In the rows, zero is written as 128.
Each row is followed by its class; each block has classes of its own.
158 126 145 102 141 107 125 129 149 147 112 137 95 128 97 137 129 116 122 136 146 144 124 125 122 133 190 120 147 132 140 140 109 129 116 125 132 | F
139 126 126 109 104 84 118 141 160 139 106 132 99 150 114 97 89 147 121 144 114 125 124 133 85 121 147 133 160 107 113 126 121 131 149 150 120 | A
137 137 109 116 120 109 140 113 99 99 154 108 122 120 129 121 144 117 83 144 116 135 125 121 139 136 111 141 74 135 141 102 157 118 131 121 96 | D
102 112 115 122 146 97 103 113 156 137 133 128 121 147 85 126 148 131 131 113 137 162 96 100 86 118 177 131 150 114 146 148 97 102 108 177 67 | R
130 143 133 93 131 107 172 113 110 157 133 172 108 121 121 126 75 116 117 128 132 108 129 180 134 148 174 142 78 156 125 143 149 129 131 112 164 | X
90 118 120 176 127 133 110 136 93 130 147 107 149 141 161 125 109 174 143 124 99 68 109 125 129 146 55 136 141 136 111 107 125 167 154 121 158 | G
140 121 152 95 160 120 173 158 114 127 124 127 115 91 107 119 65 107 109 149 143 98 99 112 121 155 105 145 126 123 149 117 158 109 145 138 98 | H
148 105 154 126 133 112 144 126 124 121 85 100 140 82 132 136 76 133 133 141 151 163 137 138 129 134 141 130 105 89 125 125 109 112 131 93 102 | C
133 102 147 98 129 119 151 137 97 102 123 125 98 68 97 117 63 134 84 113 140 128 112 177 93 135 136 141 128 109 112 118 128 85 129 92 103 | C
117 112 94 144 145 153 110 123 114 125 129 116 150 145 148 111 98 127 128 154 131 132 117 121 110 133 102 122 90 103 136 110 130 123 126 156 126 | R
141 104 149 117 150 120 177 131 100 121 139 147 100 99 80 113 35 123 123 112 185 115 132 125 121 137 168 121 105 163 142 113 136 135 125 124 168 | V
126 132 126 125 137 133 91 135 112 132 139 113 146 155 156 129 116 131 108 175 137 136 124 134 97 157 159 138 111 84 120 124 123 111 140 162 102 | V
124 131 144 98 103 82 130 142 136 143 139 135 114 102 128 95 126 133 90 113 68 77 115 171 158 83 137 140 184 157 137 110 136 184 152 88 146 | A
147 124 137 125 131 117 113 160 130 140 140 112 127 120 129 139 102 137 101 132 152 114 133 78 134 131 180 141 121 141 143 136 119 114 116 106 95 | D
136 125 135 115 119 94 123 135 135 141 114 124 108 119 101 130 88 147 110 117 128 125 119 119 99 121 151 147 140 138 125 133 119 144 133 116 122 | F
138 118 117 110 152 130 106 116 129 148 126 137 102 106 118 142 144 130 120 129 160 150 119 121 111 144 163 131 125 132 117 131 111 92 91 115 108 | G
129 114 151 111 110 143 127 144 126 131 101 129 111 136 128 127 111 125 115 132 106 124 144 165 124 137 131 133 99 79 136 126 129 154 147 124 139 | A
133 152 123 124 130 115 61 118 188 140 106 143 140 156 146 117 211 130 175 147 66 168 140 149 141 109 82 120 167 76 137 145 106 168 134 144 127 | P
163 92 143 96 149 169 150 113 92 102 109 148 100 108 112 113 166 98 133 165 170 143 151 178 136 115 156 116 119 114 119 98 135 147 96 96 136 | W
151 140 112 97 112 129 154 131 120 119 109 152 76 142 120 110 161 99 105 145 99 99 117 170 112 140 86 119 122 126 146 106 161 137 135 147 156 | G
139 152 158 94 129 128 157 152 123 122 140 127 130 103 117 98 102 111 132 134 107 83 121 133 154 133 125 124 181 131 173 132 142 145 168 111 147 | V
131 120 111 169 115 143 103 137 95 111 101 121 174 145 171 117 104 158 117 146 92 123 123 126 141 143 60 117 74 66 101 100 140 130 158 114 156 | H
117 112 149 124 144 137 120 140 109 139 122 131 120 162 118 121 148 130 116 164 104 115 97 158 121 162 126 123 153 70 138 130 122 107 155 182 126 | H
138 137 135 123 147 114 177 135 147 112 119 132 114 115 124 142 111 112 143 117 127 119 131 114 121 117 122 149 118 155 139 147 132 114 111 125 91 | R
136 114 123 133 126 107 100 147 117 138 108 128 105 118 110 121 109 146 97 123 112 128 100 130 115 129 136 135 130 122 134 132 116 118 123 125 143 | V
162 105 156 121 164 164 129 133 101 125 146 141 112 117 138 146 163 121 128 142 126 109 125 140 170 137 107 132 143 129 157 104 143 173 136 89 140 | P
160 86 132 151 150 153 109 163 79 109 124 135 92 128 122 112 165 149 95 161 122 111 97 133 146 141 110 122 128 82 155 96 126 124 128 131 149 | H
133 146 118 117 131 116 173 150 130 144 155 144 119 123 141 111 84 124 127 142 109 72 123 133 125 127 107 152 148 149 158 126 151 148 141 140 145 | T
110 110 165 80 140 126 146 112 136 142 148 131 131 126 115 110 136 104 148 171 145 130 136 138 128 103 183 144 170 127 142 125 118 143 119 166 90 | P
115 113 134 105 125 112 117 118 153 132 97 126 121 118 118 119 106 134 142 119 121 142 135 129 98 113 158 141 124 139 130 145 125 124 115 125 96 | P
121 103 115 125 158 141 130 123 111 157 127 117 83 131 98 127 120 138 121 106 150 119 105 158 79 152 158 136 145 142 116 145 126 92 97 146 118 | F
150 116 155 111 155 152 158 112 111 118 132 149 114 107 137 125 157 102 130 161 116 108 110 131 168 129 134 121 149 162 162 114 156 130 136 113 160 | T
169 136 143 116 125 127 159 133 113 130 127 116 112 127 153 122 114 122 104 149 87 99 134 141 165 122 93 137 131 127 151 122 165 144 172 129 154 | T
159 109 130 120 129 129 106 125 143 135 98 123 88 140 122 112 168 134 130 156 132 145 110 129 105 123 149 115 169 144 134 136 122 110 131 158 129 | C
147 146 145 106 128 149 180 126 140 132 131 130 75 109 115 148 145 93 131 115 132 134 147 154 152 135 95 145 144 161 165 128 127 146 136 109 132 | R
171 165 145 84 107 107 164 93 134 143 107 153 93 126 114 131 163 120 144 149 79 130 142 189 148 138 85 154 160 136 151 144 150 158 180 113 164 | X
155 137 137 130 109 56 140 136 141 124 111 124 106 110 134 129 85 158 108 143 132 128 135 146 116 120 147 148 156 139 130 113 113 145 154 102 116 | X
136 109 161 68 114 141 172 114 130 161 127 139 66 123 80 114 119 112 132 118 123 97 157 220 114 135 173 130 183 138 137 137 113 151 126 115 151 | T
159 115 132 110 157 118 154 118 134 118 103 140 99 123 89 151 110 112 145 120 154 134 145 115 115 151 146 132 95 157 141 138 125 137 108 98 123 | W
114 122 138 112 129 79 123 98 147 132 105 143 118 131 115 106 88 142 133 123 119 151 128 127 121 115 166 125 123 157 120 124 119 135 133 105 119 | P
138 125 130 121 145 113 138 122 132 119 106 131 102 127 112 140 139 125 138 134 135 125 135 136 100 144 123 141 131 146 136 131 122 139 110 119 113 | G
144 198 101 158 129 113 109 129 191 168 132 169 123 147 143 174 198 129 181 90 113 176 145 141 139 160 66 125 133 98 127 156 99 152 124 130 161 | V
116 108 132 111 139 130 124 107 116 140 120 135 107 135 96 116 104 133 127 110 129 122 128 149 98 140 184 133 116 156 129 149 119 104 111 134 141 | V
94 148 133 110 114 125 96 93 165 138 96 130 169 86 153 121 162 128 161 121 133 164 144 145 115 107 133 125 173 118 103 117 105 119 116 84 100 | G
155 144 150 83 121 103 167 121 103 123 151 147 99 110 76 129 169 115 78 125 140 117 149 189 129 124 165 149 145 126 150 108 131 138 139 116 124 | H
134 91 140 143 119 140 125 125 98 99 109 120 121 133 137 105 88 151 112 155 130 129 122 135 128 131 119 104 128 120 118 95 139 126 158 124 147 | D
177 101 149 108 131 115 140 138 110 127 121 112 114 89 113 121 99 136 119 145 145 131 137 137 140 118 158 136 111 97 123 131 117 112 121 105 124 | C
158 126 137 113 136 113 116 151 116 104 148 122 123 128 167 114 92 125 92 176 123 95 131 131 153 121 162 116 123 131 125 107 141 127 159 128 145 | W
139 99 127 109 126 107 133 116 117 122 120 121 107 110 108 108 77 141 109 141 155 156 133 115 117 126 171 138 97 142 119 122 124 119 123 127 114 | H
122 107 126 111 94 154 157 119 103 99 93 122 101 113 134 77 121 116 119 117 137 126 151 168 115 122 158 125 80 134 130 108 163 109 124 110 139 | H
163 154 147 89 123 123 180 133 117 150 132 116 89 92 119 148 165 103 89 123 139 101 141 147 159 126 166 149 138 169 186 111 133 154 131 81 124 | F
116 101 122 135 141 164 99 105 113 110 89 118 135 119 136 113 157 137 144 145 168 165 137 148 97 125 172 116 95 135 117 136 127 117 98 133 113 | X
132 123 129 128 144 92 134 134 127 129 115 142 138 120 119 124 109 136 126 146 152 131 115 113 120 132 166 130 93 132 128 122 130 134 123 136 118 | H
128 116 140 127 148 161 109 145 103 136 135 119 126 106 143 121 121 138 133 130 156 111 135 166 123 147 155 120 139 84 98 133 119 86 112 114 135 | G
147 139 140 116 126 101 149 164 96 130 150 128 107 121 161 122 101 127 80 203 137 109 94 130 156 134 154 145 103 79 157 89 133 122 169 145 116 | R
118 125 141 129 119 130 114 157 110 123 112 135 141 143 137 107 71 148 129 156 112 93 118 119 121 140 114 133 136 83 149 113 131 147 183 120 152 | W
161 118 125 113 123 103 155 123 120 133 112 127 67 119 94 119 126 134 110 130 148 139 145 161 120 131 175 142 135 154 161 134 110 134 113 112 129 | X
168 126 156 96 116 128 136 141 131 135 124 132 90 115 128 111 115 111 113 158 107 106 127 134 164 126 117 131 177 161 167 118 154 156 169 108 163 | D
161 128 129 121 130 97 141 130 122 154 109 115 108 115 110 156 112 144 97 126 145 156 128 106 126 128 161 155 99 147 131 153 106 118 117 110 98 | C
96 92 105 126 142 174 152 82 107 113 130 121 119 174 134 98 108 102 145 141 134 147 150 132 121 154 154 103 46 127 165 114 132 107 106 176 136 | P
123 89 126 160 146 164 125 176 78 125 145 120 108 140 166 117 137 134 101 181 150 94 87 111 148 139 156 124 96 122 132 106 139 135 111 155 143 | A
143 104 109 128 138 132 106 155 139 147 100 126 98 116 84 132 107 142 122 110 166 150 118 121 72 140 129 134 118 98 100 144 116 112 90 133 109 | A
117 129 157 83 162 156 111 105 160 146 134 140 89 111 134 121 179 107 147 141 97 135 120 167 151 141 135 120 162 144 159 142 127 119 143 151 139 | A
120 133 117 99 131 117 140 125 128 145 108 146 91 123 101 110 116 127 130 109 115 102 119 161 91 142 145 137 130 139 129 155 136 91 111 133 138 | G
185 148 141 128 141 119 163 143 95 129 121 129 110 101 136 169 118 119 85 117 125 118 131 171 168 150 122 134 116 138 138 123 148 164 146 49 161 | F
142 126 136 135 142 125 117 118 155 157 128 129 112 131 117 150 147 131 138 103 148 150 137 106 128 136 156 124 169 154 140 132 91 129 111 114 120 | V
139 71 139 101 172 152 131 111 113 102 123 137 117 124 156 85 95 111 134 180 125 98 112 142 135 116 149 95 152 147 131 86 147 130 132 133 135 | W
151 135 131 101 125 100 139 124 139 133 128 136 123 112 109 108 80 135 141 149 155 122 145 141 108 131 158 127 128 115 134 125 125 128 143 139 137 | X
133 104 144 124 143 119 126 138 146 123 85 124 132 110 111 105 56 139 150 117 145 130 145 138 96 122 157 120 127 117 98 143 121 113 112 105 126 | A
133 104 114 144 174 117 117 137 129 126 144 138 128 136 136 122 145 137 127 148 103 110 61 109 128 150 92 110 182 102 154 100 136 138 143 146 111 | A
116 110 140 106 130 127 116 122 123 133 104 123 122 125 99 123 134 127 112 137 116 124 117 144 92 112 151 144 153 135 140 130 117 144 117 133 115 | F
205 104 171 119 149 158 170 170 82 96 100 138 133 105 92 143 107 117 122 184 171 110 114 126 141 137 133 114 162 79 157 128 159 115 159 131 165 | P
138 131 110 130 165 105 101 112 150 157 116 143 100 127 123 125 116 145 145 140 134 156 118 150 94 147 119 139 130 132 104 145 126 112 114 141 130 | T
148 127 110 128 157 97 115 132 142 143 146 135 120 131 115 145 136 121 104 131 162 146 121 98 105 131 175 133 126 142 128 120 101 116 79 136 87 | V
123 124 114 139 119 111 140 148 118 147 144 110 100 136 152 129 130 141 103 139 135 124 134 171 121 142 162 146 100 83 130 115 113 118 119 149 111 | A
131 125 142 105 150 133 128 143 138 126 131 144 98 107 121 123 130 128 104 120 93 106 97 155 121 141 115 136 209 135 171 123 133 128 155 103 120 | A
117 125 142 131 124 167 84 117 139 132 104 105 105 129 155 130 242 115 114 126 93 139 106 139 161 102 107 114 157 152 157 118 130 137 145 137 126 | R
120 119 132 108 139 160 136 117 127 144 115 143 104 99 103 125 133 119 141 89 119 118 120 196 109 141 114 115 147 111 127 130 131 118 116 112 162 | F
77 78 135 122 135 158 102 119 97 126 125 132 134 126 141 85 112 123 109 146 128 117 90 147 132 136 190 92 108 113 139 101 134 94 120 138 133 | D
91 128 122 94 127 99 112 114 143 151 127 142 102 139 97 125 128 136 109 111 112 121 103 136 83 135 169 143 129 160 135 141 122 114 119 141 93 | P
98 107 117 114 124 158 136 91 134 126 103 145 132 124 131 103 122 109 164 116 142 157 148 181 114 122 163 101 75 133 116 144 135 135 100 150 149 | X
137 143 115 95 134 115 143 115 140 152 132 145 73 127 100 123 139 118 119 123 122 131 130 154 107 145 134 144 119 149 147 138 134 126 118 135 129 | T

Next block, with new classes.
137 107 132 166 157 108 99 112 148 103 164 151 163 150 145 164 159 107 157 131 139 135 151 83 108 103 139 124 118 113 161 133 139 137 133 135 127 | E
134 123 161 197 159 108 110 150 135 101 186 144 162 143 155 146 174 112 159 134 131 138 156 85 113 143 140 116 124 133 151 130 187 139 136 130 126 | Y
101 117 168 169 127 90 147 171 137 112 126 160 147 148 132 177 93 132 155 140 142 108 151 153 125 148 98 98 177 167 82 129 77 97 142 84 165 | M
130 107 139 136 151 120 119 147 145 90 158 148 173 137 151 200 145 134 140 127 150 132 137 59 82 97 128 112 104 116 159 133 141 138 152 125 125 | Y
88 120 178 165 130 88 122 174 110 122 161 163 146 158 121 175 104 115 164 149 158 121 158 158 130 152 106 94 155 151 69 125 90 81 140 99 160 | M
151 129 139 160 123 94 136 138 119 140 87 119 139 127 139 97 172 168 117 142 131 125 88 148 114 167 132 147 139 123 134 140 157 113 158 131 116 | E
159 115 144 153 163 105 111 96 140 95 106 119 174 98 144 166 188 72 68 110 123 159 113 127 137 131 100 138 119 166 155 123 182 160 103 157 150 | J
119 130 155 182 168 114 92 155 123 114 173 151 158 164 147 161 162 101 145 137 135 127 175 57 101 98 138 101 107 125 164 129 175 130 145 130 146 | J
144 123 122 137 140 124 132 166 115 168 101 109 131 92 151 113 147 172 95 130 135 130 114 132 105 186 109 149 113 132 138 155 165 65 174 138 124 | N
162 117 140 150 161 112 118 80 131 89 105 128 146 112 141 173 173 88 67 121 119 165 126 128 130 127 104 125 125 164 160 128 175 156 94 148 149 | J
136 118 125 130 122 115 144 157 123 134 82 111 151 112 159 80 140 173 141 140 118 107 119 137 115 168 116 162 148 127 126 151 148 120 172 110 109 | B
125 142 144 190 173 108 116 140 98 143 142 179 134 122 138 139 89 93 181 133 100 154 133 109 151 104 148 120 113 119 128 157 94 170 119 111 129 | Y
90 114 164 146 143 95 164 155 114 133 111 174 137 160 137 177 102 155 121 145 156 108 135 195 141 139 118 101 181 149 56 117 125 57 138 96 158 | K
132 131 131 147 163 114 102 141 90 158 128 160 147 131 135 154 90 71 152 139 102 171 160 105 150 91 144 122 87 109 105 164 97 133 109 102 144 | E
134 116 140 152 148 100 118 147 138 87 186 136 169 139 140 164 158 122 145 123 151 121 149 79 95 115 138 131 69 133 151 124 149 119 142 143 135 | Q
180 123 157 154 159 84 111 113 136 87 88 123 141 113 168 176 150 79 85 114 120 164 130 144 139 133 90 144 107 199 145 127 163 141 98 138 170 | B
123 128 139 171 158 107 139 146 130 148 108 127 139 109 136 102 150 180 134 146 117 126 92 133 119 184 140 142 137 119 143 148 165 71 163 132 110 | N
133 135 158 185 149 98 107 158 134 93 173 150 151 164 139 178 161 106 133 141 151 125 155 62 98 109 128 102 99 133 154 124 138 143 139 138 143 | E
124 128 126 179 165 122 102 134 101 149 130 163 128 122 151 131 98 81 182 131 116 187 139 100 157 110 147 121 113 112 137 175 114 171 94 104 129 | M
81 116 171 194 135 85 145 159 137 121 130 156 137 160 123 171 118 143 138 159 119 132 141 178 130 170 138 103 166 156 98 104 114 59 131 103 140 | Z
175 123 159 155 197 80 104 85 151 74 89 132 128 117 158 179 152 81 69 104 121 154 84 134 150 90 98 147 132 172 167 123 146 147 88 158 171 | L
143 136 123 113 144 115 138 172 112 140 97 127 171 102 131 88 152 157 107 131 131 111 107 116 89 169 122 173 120 115 120 159 136 99 182 116 131 | L
174 138 134 169 174 100 100 88 142 96 79 130 136 116 163 166 159 89 84 109 120 166 117 127 148 135 90 132 130 185 175 135 170 144 84 142 171 | M
130 115 157 182 138 96 103 148 156 104 196 130 189 140 151 129 178 93 153 150 130 121 143 52 103 103 148 111 98 117 168 132 154 155 140 137 111 | Y
118 129 134 158 178 125 125 164 91 164 105 161 155 102 146 161 46 93 184 119 108 181 145 98 148 103 132 105 100 91 135 165 118 160 109 96 129 | Q
127 127 103 93 98 80 66 144 123 92 147 108 123 133 112 144 217 121 164 113 122 146 135 160 150 170 147 120 76 148 117 189 103 128 123 106 158 | J
136 114 161 175 157 103 109 153 138 90 189 147 160 150 158 167 149 84 158 127 178 113 151 83 102 90 127 122 71 132 151 142 148 137 130 160 130 | K
152 115 157 157 177 106 106 88 138 85 72 116 133 122 148 186 161 84 87 106 102 166 89 155 148 106 109 158 132 155 149 109 154 148 91 150 139 | Z
133 116 146 187 164 98 119 148 146 94 168 145 166 153 147 159 167 115 141 133 114 121 169 76 103 116 149 122 118 138 153 121 182 133 134 119 128 | Z
135 109 138 181 151 109 95 138 150 109 187 135 143 137 149 134 187 111 154 126 120 114 168 80 118 127 139 118 103 140 165 128 168 120 129 143 142 | B
83 119 165 144 129 93 143 161 122 127 140 161 141 150 134 163 101 123 137 151 139 83 168 173 127 142 112 75 170 155 91 127 107 74 148 99 163 | J
129 119 111 173 171 107 112 138 108 182 118 166 170 106 138 124 76 80 171 110 112 140 158 118 161 99 132 120 114 119 127 146 135 157 123 131 123 | K
139 135 138 147 137 113 126 160 109 140 115 128 146 104 136 102 181 146 113 142 117 126 110 126 101 197 118 146 134 123 136 157 148 120 176 123 123 | Y
135 133 146 151 161 110 96 149 112 116 193 142 154 150 150 155 144 94 148 130 148 126 176 73 114 98 131 112 79 108 149 145 161 140 128 135 136 | Q
145 132 110 100 69 62 88 136 124 78 104 87 118 141 130 119 192 141 176 117 118 126 133 192 161 168 131 109 88 145 118 183 106 139 102 100 140 | Q
152 125 118 122 95 81 75 146 126 94 142 101 131 120 125 128 216 137 173 86 118 150 127 184 144 177 145 135 75 166 115 180 108 106 93 96 173 | L
130 110 115 107 83 68 81 151 143 88 131 78 111 139 137 149 217 142 147 111 111 140 131 172 155 172 137 115 81 151 127 171 110 110 113 113 147 | Q
136 136 151 187 143 103 101 153 114 121 166 150 139 158 152 143 124 99 181 128 147 121 160 99 100 113 142 120 88 125 155 135 132 142 149 140 124 | E
145 126 124 120 141 102 122 140 105 169 126 114 161 88 119 86 162 170 121 125 120 130 114 131 102 186 112 167 97 117 148 160 125 100 164 138 125 | Q
142 132 144 156 156 119 130 145 147 85 198 162 163 127 137 181 161 115 134 126 177 139 132 71 95 132 144 110 80 133 159 132 174 138 126 156 135 | Y
141 119 121 172 163 95 118 155 94 158 126 161 164 97 152 132 75 81 165 128 110 145 151 92 137 104 127 119 102 119 138 158 116 171 137 114 122 | E
135 124 118 152 165 121 127 139 108 184 104 169 150 105 127 137 73 99 151 130 114 185 135 104 142 96 152 130 99 98 135 161 113 158 97 114 121 | Z
124 145 126 152 165 125 111 162 100 151 141 160 151 111 147 148 64 89 166 136 122 169 147 80 147 101 131 118 92 120 129 163 110 160 119 94 143 | B
143 132 127 149 160 115 114 130 138 85 176 143 161 151 148 158 166 124 130 130 136 119 169 65 97 117 137 126 95 144 158 126 163 115 136 129 150 | E
101 108 129 161 178 119 98 156 86 157 134 170 170 107 140 166 78 100 164 125 110 172 143 100 126 95 124 133 107 103 121 156 65 127 130 98 136 | L
168 123 116 129 140 106 137 148 117 154 89 132 154 93 152 67 158 141 117 130 124 98 128 121 104 158 112 154 123 117 144 164 163 108 166 121 143 | Q
98 126 178 167 138 85 137 168 125 99 129 150 151 162 138 171 107 124 159 149 151 123 135 181 137 167 118 114 171 153 70 111 120 74 151 99 153 | E
129 112 114 98 92 102 66 139 124 74 144 87 104 137 126 164 236 130 154 104 109 168 140 155 148 174 140 134 63 157 118 165 110 123 99 117 151 | B
92 121 179 138 140 82 136 171 126 115 132 160 155 159 123 182 114 137 145 152 160 132 126 168 138 144 113 112 160 130 61 129 90 75 142 86 168 | Q
148 127 115 101 100 72 80 171 128 87 144 92 135 126 125 151 200 133 166 99 121 139 151 160 158 161 132 127 57 168 108 184 117 116 91 104 163 | Z
98 112 183 163 134 92 148 151 118 109 152 160 129 157 142 172 114 123 138 151 155 123 146 182 123 151 120 106 155 142 83 117 113 79 135 104 150 | Q
131 132 113 156 176 113 85 120 104 144 147 173 135 121 121 149 101 71 171 134 104 158 149 101 141 116 144 119 103 105 136 163 92 137 130 112 145 | E
157 133 137 136 120 114 128 140 115 144 116 109 147 108 136 55 156 131 114 136 130 119 114 152 104 174 127 162 133 124 127 148 155 108 156 125 123 | L
153 111 163 177 182 103 97 98 112 104 90 122 154 116 175 170 187 72 87 101 97 162 125 139 157 100 102 131 141 166 149 121 201 164 88 134 158 | J
125 125 117 112 97 81 88 142 130 78 157 96 122 131 140 149 218 159 178 90 139 118 123 176 148 178 140 114 80 172 132 171 133 104 96 119 154 | M
160 104 174 188 158 97 107 108 113 67 106 109 133 117 162 175 170 74 104 109 104 173 114 152 144 110 109 138 108 182 139 99 181 140 71 136 151 | Z
134 119 112 128 140 113 135 147 130 149 70 111 152 96 142 81 148 194 131 131 127 118 78 126 119 177 106 156 173 114 149 138 144 107 179 120 126 | E
135 117 120 121 86 83 78 148 129 84 146 94 123 137 137 160 242 133 141 111 125 133 125 165 140 170 135 120 81 152 117 173 104 116 114 110 156 | E
137 127 109 87 90 87 77 137 121 90 148 93 135 113 134 134 200 129 165 98 151 133 119 156 144 163 120 117 75 157 133 177 117 137 99 119 151 | M
128 129 108 144 147 104 132 158 119 153 102 132 160 100 135 111 153 162 106 137 133 113 110 99 113 181 105 134 146 119 150 158 154 133 175 133 113 | M
160 117 160 166 155 94 101 100 132 69 91 124 120 125 154 166 191 89 88 123 128 165 92 130 147 107 101 137 132 164 133 115 150 153 95 137 157 | N
105 126 161 159 130 98 144 168 137 128 133 165 115 164 130 178 86 160 141 157 151 119 159 173 142 160 108 100 176 159 72 132 94 61 144 88 170 | B
117 126 124 104 96 65 61 149 118 93 146 88 115 132 128 126 205 113 174 116 123 125 124 177 155 167 142 107 74 153 136 177 116 118 125 127 145 | J
138 133 123 98 89 75 72 155 123 90 157 104 100 139 135 158 196 129 171 107 133 126 129 175 150 159 143 110 73 159 113 184 111 122 119 97 162 | B
116 132 101 172 158 127 139 144 113 137 103 184 162 117 141 140 95 108 160 125 140 158 123 114 140 113 145 144 105 121 117 152 101 158 124 116 129 | K
176 112 153 175 144 119 129 111 137 93 96 117 115 113 175 163 162 104 72 119 136 153 105 135 153 103 98 132 120 172 141 119 179 140 80 146 160 | B
168 105 162 187 155 93 108 118 134 98 93 123 129 114 166 153 174 95 119 102 120 160 137 153 148 137 95 140 131 183 133 120 166 131 93 144 157 | N
119 131 126 160 175 121 108 140 97 175 136 177 150 112 114 134 82 100 160 149 116 174 138 74 136 102 140 119 115 87 119 155 102 143 135 106 122 | N
94 95 163 142 107 65 141 169 135 96 134 154 152 156 143 172 120 150 140 166 147 110 152 163 140 137 100 97 181 170 60 119 85 84 141 71 166 | B
137 109 126 133 127 90 115 158 119 132 121 110 176 97 124 81 187 153 132 133 147 112 90 131 128 158 124 141 120 95 125 156 161 113 146 147 109 | L
122 148 118 176 169 148 116 146 95 162 135 176 139 107 141 140 91 89 166 124 98 178 153 94 154 122 140 115 121 109 128 165 108 179 108 95 137 | Y
169 126 158 160 178 118 130 94 132 96 79 119 128 108 162 162 143 98 69 111 113 172 103 130 132 119 102 142 133 183 169 115 185 143 100 142 164 | J
123 132 127 158 168 85 100 153 99 148 130 180 123 122 131 142 92 85 157 159 127 168 137 75 160 86 140 88 100 101 125 173 100 159 112 110 134 | N
